Each new row is followed by what is left of it after taking away its nearest point in the smallest flat space through zero that holds the rows named last above it.
In the rows, zero is written as 128.
Zuril (1 x 7):
[[142  50 151 157 116 155 155]]
New rows:
[157 171 140 121 162 102 150] -> [162 142 148 132 158 112 160]
[ 88 186 120 111 119  86 117] -> [ 99 126 138 133 110 107 138]
[ 99 180 137 124 126  90 137] -> [107 137 150 140 119 105 152]

Maku, 2 rows:
[[112 139 116 149  98 154 103]
 [156 106 143 155  57  67 135]]
New rows:
[172 112  87 131 142 112 139] -> [162 119  80 138 136 130 127]
[123 101 184 157 105 130 146] -> [114 108 179 148 129 151 144]
[145 147 171 107 168 119 159] -> [133 154 161 133 125 135 135]
[ 99 176  90 160 127 143 120] -> [119 161 104 148 137 106 143]
[120 106 122 113 167  98 114] -> [113 110 116 129 141 107  99]
[166  81 141 106 107 125 135] -> [150  93 131 107 116 155 122]

Sazu (1 x 7):
[[114 126  87 116  91 134 126]]
New rows:
[132 138 178 174 135 163  84] -> [121 136 146 165 107 168  82]
[126  63 127 140  82 148 111] -> [134  64 150 147 103 145 112]

vuri (1 x 7):
[[ 99 137  68 159  92 131 115]]
New rows:
[114 100 178 109 135 175 140] -> [ 99 105 146 125 116 177 133]
[ 95 190 103 138 100 143 110] -> [114 184 143 117 124 141 119]
[129 118 162  85 146 127 120] -> [112 123 127 103 125 129 112]
[112 137  79 134 129 136  94] -> [129 132 114 116 150 134 102]
[152 114 154 106 142 120 169] -> [135 119 118 124 121 122 161]

vopig:
[[156 141 130 112 200  86 133]]
New rows:
[123 106 128 156  87 169 133] -> [142 115 129 145 136 141 136]
[114  87  95 126 112 173 102] -> [128  94  96 118 148 152 105]

pudu (1 x 7):
[[132 111 108 167 118 142  96]]
New rows:
[122 143 152 136 160 161 165] -> [124 136 144 152 156 167 152]
[144 106 152  81 144 136 127] -> [146  97 141 102 139 143 110]
[ 77 111  90 132 100 136 113] -> [ 75 120 101 111 105 129 130]
[106 106 105 152 144 113  75] -> [103 120 122 119 152 101 102]
[126 106 122 167 142 157 113] -> [123 119 138 137 150 146 138]

Sitag:
[[153 147 109 109 101 168  74]
 [132 146 107 148 135 159 101]
 [139 138  99 132 135 164  96]]
New rows:
[ 97  81 124 117 141 136 117] -> [ 95 101 138 131 123 136 107]
[ 94 102 122 158 129 179 141] -> [101  99 138 134 105 167 140]
[ 99 145 144 147 168 129 147] -> [117 142 142 112 144 137 127]
[184 118 120 111 134 102 148] -> [178 139 121 139 133 111 138]

Zifu, 2 rows:
[[182  63 141 158 137 126 116]
 [ 96 134  99  95 112 154 121]]
New rows:
[170 135 160 161 128 105 116] -> [139 140 132 129 112 130 109]
[129 143 170 150 149 101 111] -> [115 126 145 127 136 127 100]
[147 180 159 149 159 110 129] -> [141 143 129 125 144 144 111]
[131 106  77 143 104 143 112] -> [131 136  96 157 114 121 125]
[ 80 125 129 110  72 143 134] -> [109 114 152 138  85 123 138]

pul, one row:
[[123 144 165 121 110 117  76]]
New rows:
[104 122  96 154 131 139 158] -> [101 132 119 150 120 132 125]
[ 77 127 161 130 118 107  92] -> [ 81 115 133 135 132 115 132]

dum (3 x 7):
[[164 152 182 150 168 177  87]
 [ 83 122 112 141 143 153 149]
 [121  79 151 178 180 149 101]]
New rows:
[108 168 122 124 124 139  95] -> [108 141 117 131 124 120  92]
[104 149 120 145  83 154 186] -> [139 123 144 160  96 138 154]
[112  98 146 144  82 119 159] -> [125 116 163 145  91 138 148]

zovek, 2 rows:
[[ 62 126 155  91 164 114 155]
 [ 68 141 136 106 158 129 145]]
New rows:
[ 83 140 159 131 146 112 180] -> [128 141 140 156 121 122 161]
[101 179 106 114 152 176 108] -> [142 137 137 103 138 145 113]
[ 83 149 157 179 150 148 101] -> [113 125 173 176 138 131 101]
[174 118  91 135 142 157 134] -> [147 112 107 116 158 147 148]
[164 149  97 121 139 145 137] -> [152 138 114 106 148 133 147]
[ 64 145 124 112 158 145 102] -> [121 118 132 122 132 131  93]

zub, one row:
[[110 143 179 111 177  90 115]]
New rows:
[103 118 183 111 118 103 156] -> [111 111 159 119  95 121 162]
[103 146 119 164 173 122 105] -> [109 141 103 169 157 134 109]

ton, 4 rows:
[[ 82 104 149 125  89 114 137]
 [ 80 107 159 151 132 139 106]
 [ 87 104 157 119 122 114 171]
 [ 89 127 128 145 157 131 154]]
New rows:
[ 77 173 100 148 149 106 131] -> [120 154 140 119 135 104 118]
[102 116 123  86 122 158  95] -> [109 124 113  81 136 155 118]
[115 117 159 180 139 137 125] -> [142 128 137 161 118 124 140]
[ 94  94 147 122 140 109 126] -> [125 114 118 119 140 110 118]
[116 127 130 121 174 161 148] -> [122 125 122 111 127 151 129]
[113 194 145  86 141 134 147] -> [106 188 152  93 127 138 120]

Sanil, 2 rows:
[[ 84 118 193 168 135 163  87]
 [ 91 123 138 130  94 135 144]]
New rows:
[118 159 122 120 112 133 183] -> [130 159 139 134 141 141 155]
[115 161 147  79 109  95 155] -> [123 161 165  93 134 103 129]
[208 126 138 121 150 142 126] -> [163 120 152 125 110 151 144]
[ 92 162 142 118 108 132 101] -> [116 166 125 109 121 122 103]
[106 136 141 132 106 116 176] -> [131 138 145 139 139 117 153]
[101 188 121 133 136 162  97] -> [109 190 104 122 129 153 111]

dafi:
[[119 138 125 141 109 169 133]]
New rows:
[137 111 120  94 128  68 122] -> [125 124 116 111 103 121 129]
[100 127 110 105 150  97 170] -> [ 95 133 108 113 138 122 173]
[140 139 122 105  83 161  90] -> [146 132 124  96  97 132  86]
[121 149 115 127  98 169 116] -> [130 139 118 114 118 127 111]
[131 133 118 154  57 131 117] -> [138 126 120 144  71 100 113]

nugab (2 x 7):
[[156 121 148 193 126 117 172]
 [152 118 145 205 120 113 172]]
New rows:
[138 127 147 104 136 153 170] -> [112 119 128 120 116 143 152]
[131 143 137 193 142 134 154] -> [114 149 125 143 147 144 124]
[177 169 119 143 119 121 128] -> [161 168 108 134 112 120 111]
[191 126 118 153 102 133 144] -> [171 128 104 124  98 136 118]
[145 155 126 139 145  75 178] -> [122 155 109 116 138  76 151]
[114 132 113 167  78 126 104] -> [141 144 133 131 105 141 118]

tel, 3 rows:
[[ 93 161 102  97 181  96 143]
 [ 70 130  83  99 181 119 130]
 [131 192 107 105 154  65 147]]
New rows:
[100 100 108 172 127  78 147] -> [108 100 137 174 132  88 154]
[137 185 179 127 135 132 155] -> [114 151 127 133 117 145 130]
[106 146 191 159 151 144 162] -> [102 141 132 165 122 126 141]
[134 133 138 125  78  94 128] -> [107 120 143 115 107 112 132]
[158 159 142 134 150 182 116] -> [150 162 110 132 145 169 109]
[148 151  81 111 113 128 124] -> [144 139 115 110 129 152 132]

kaz (3 x 7):
[[126 133 127 170 115 153 219]
 [102 103 141 104 137  85  86]
 [152 166  94 133  99 143  96]]
New rows:
[122 115 146  81 135 110  99] -> [129 132 132 106 116 128 136]
[130 113 127  97 162 159 104] -> [112 120 111 121 130 142 128]
[115 138 154 138 141 171 117] -> [100 137 147 143 125 150 113]
[154 101  72 139 138 141 101] -> [139  86  83 144 142 131 124]
[183 135 142  92 139 128 130] -> [160 132 135 106 117 103 144]
[146 115 128 161 158 141 101] -> [133 114 123 171 144 127 112]

denu:
[[166 173 136 131 113 125  64]
 [142 137  87 170 175 116  63]]
New rows:
[139 161 131 152 137  76 129] -> [131 152 136 145 132  78 150]
